Here is a tiny trained network, its code and every weight. The questions are about switching its units off for an input and a class, where a switched-off unit gives its printed mean instead of its output.

import numpy as np


def w(rows, s, z=0):
    codes = np.array(rows[::2]) - 128.0
    scale = np.full(codes.shape[1], s)
    scale[-1] = z or s
    return codes * scale


def norm(h):
    return h / np.sqrt((h * h).mean(-1, keepdims=True) + 1e-5)


def f(y):
    return y / 2 * (1 + np.tanh(0.7978845608 * (y + 0.044715 * y**3)))


def log_softmax(a):
    a = a - a.max(-1, keepdims=True)
    return a - np.log(np.exp(a).sum(-1, keepdims=True))


def net(x, mask):
    res = np.array(x, float).reshape(1, 4) / 4 @ E
    u = 0
    for l in range(3):
        y = f(norm(res) @ A[l][:, :-1].T + A[l][:, -1])
        res = res + np.where(mask[u : u + 7], y, B[l][:, -1]) @ B[l][:, :-1]
        u += 7
    return log_softmax(norm(res)[-1] @ U[:, :-1].T + U[:, -1])


A, B = {}, {}
E = w([
[224,142,27,149,72,103],'x0',
[94,187,81,9,96,121],'x1',
[197,164,132,136,116,196],'x2',
[108,175,117,177,144,145],'x3',
],0.011)
A[0] = w([
[82,109,168,99,158,94,149],'0.n0',
[127,124,4,162,77,74,66],'0.n1',
[184,162,31,179,28,145,3],'0.n2',
[138,36,134,255,111,146,90],'0.n3',
[92,66,116,30,88,38,42],'0.n4',
[161,51,126,173,102,79,75],'0.n5',
[116,73,61,93,161,127,16],'0.n6',
],0.0067,0.0051)
B[0] = w([
[47,141,149,143,76,155,197],'0.n0',
[186,187,236,59,77,166,191],'0.n1',
[105,227,38,162,67,107,189],'0.n2',
[122,32,159,190,233,2,255],'0.n3',
[98,15,105,54,11,94,181],'0.n4',
[137,147,204,214,135,174,169],'0.n5',
[183,116,133,109,2,117,98],'0.n6',
],0.0062,0.0038)
A[1] = w([
[133,126,84,107,100,116,146],'1.n0',
[103,229,52,133,79,111,109],'1.n1',
[140,156,164,92,131,252,45],'1.n2',
[238,67,121,214,123,122,2],'1.n3',
[165,171,117,121,114,123,72],'1.n4',
[227,176,76,170,107,96,153],'1.n5',
[213,68,121,193,122,168,66],'1.n6',
],0.012,0.0049)
B[1] = w([
[132,64,159,162,101,160,169],'1.n0',
[113,132,88,146,141,203,227],'1.n1',
[164,164,219,73,149,117,167],'1.n2',
[152,162,155,99,157,7,239],'1.n3',
[139,89,133,130,124,163,148],'1.n4',
[200,181,128,183,58,182,254],'1.n5',
[158,147,96,160,120,15,212],'1.n6',
],0.013,0.0066)
A[2] = w([
[150,56,61,12,161,140,65],'2.n0',
[173,157,192,57,132,129,53],'2.n1',
[92,131,87,88,189,207,3],'2.n2',
[155,210,81,116,97,119,97],'2.n3',
[50,98,150,143,179,110,147],'2.n4',
[91,60,115,30,71,104,64],'2.n5',
[58,168,125,85,132,154,54],'2.n6',
],0.011,0.0048)
B[2] = w([
[38,41,198,141,119,103,157],'2.n0',
[127,217,194,45,186,154,157],'2.n1',
[71,183,97,114,187,50,142],'2.n2',
[147,1,159,179,96,208,190],'2.n3',
[196,39,69,110,121,252,254],'2.n4',
[87,147,172,138,2,6,209],'2.n5',
[205,151,49,179,161,6,171],'2.n6',
],0.0079,0.0052)
U = w([
[59,176,54,108,190,133,2],'0',
[190,161,101,146,75,216,197],'1',
[131,191,193,55,195,152,127],'2',
[64,93,139,81,61,69,151],'3',
[185,140,173,179,180,4,136],'4',
[118,42,144,169,198,195,145],'5',
],0.024,0.0031)

Each question gives the input, the list of numbers given to net, and the class t.
The units are the neurons (one row each of A and B). Each row of codes is followed by its name. A weight is (code - 128) times the scale printed after its matrix; where a second scale follows, it is the last column's (A, B and U).
mask holds one flag per neuron, layer by layer. A switched-off neuron (its flag False) gives its mean, the last column of its row in B, instead of its output. The means were averaged over made-up inputs and are rounded, as every weight is.
A unit's drop is (log p(t) with every unit on - log p(t) with that unit switched off) / (log p(t) with every unit on - log p(t) with every unit switched off).
The circuit of an input: a set's keep is (log p(t) with only the set's units on - log p(t) with every unit switched off) / (log p(t) with every unit on - log p(t) with every unit switched off). Starting from the 12 units with the biggest drops (on a tie, the unit counted first), units are removed one at a time, each time the one whose removal leaves the highest keep (on an exact tie, the one counted first), for as long as the keep stays at least 0.8.
circuit, biggest first: the units of the circuit, biggest drop first
unit that matters most: the unit with the biggest drop
k most important neurons: the k neurons with the biggest drops, biggest first
top k neurons in layer l: the k neurons of layer l with the biggest drops, biggest first
drop of u: that unit's drop, to one decimal
input [-7,-5,7,-5], class 2: circuit, biggest first => 1.n2; 2.n1
input [-1,3,1,2], class 0: circuit, biggest first => 1.n1; 1.n5
input [-3,2,8,8], class 2: circuit, biggest first => 1.n2
input [-3,1,1,2], class 2: circuit, biggest first => 0.n3; 1.n2
input [-5,-8,-1,5], class 5: circuit, biggest first => 2.n4; 1.n5
input [-7,-2,-3,-8], class 3: 2 most important neurons => 2.n5; 1.n1
input [-3,8,3,-2], class 3: 3 most important neurons => 1.n5; 2.n5; 0.n1
input [1,4,1,-1], class 3: top 2 neurons in layer 2 => 2.n0; 2.n4
input [0,0,7,-8], class 4: 2 most important neurons => 1.n6; 0.n1
input [-6,-7,6,-3], class 4: 2 most important neurons => 1.n6; 1.n1
input [0,1,1,0], class 1: 3 most important neurons => 0.n0; 0.n1; 0.n4
input [-8,-3,5,7], class 2: 2 most important neurons => 1.n2; 0.n3
input [0,6,-4,6], class 0: 2 most important neurons => 1.n1; 1.n5
input [-3,-6,-4,-5], class 5: unit that matters most => 2.n4
input [8,-6,4,1], class 4: 2 most important neurons => 1.n3; 1.n6
input [4,-4,7,-1], class 4: drop of 1.n6 => 0.1
input [4,-3,4,-8], class 4: drop of 1.n3 => 0.3
input [-2,5,7,-7], class 2: drop of 1.n2 => 0.7
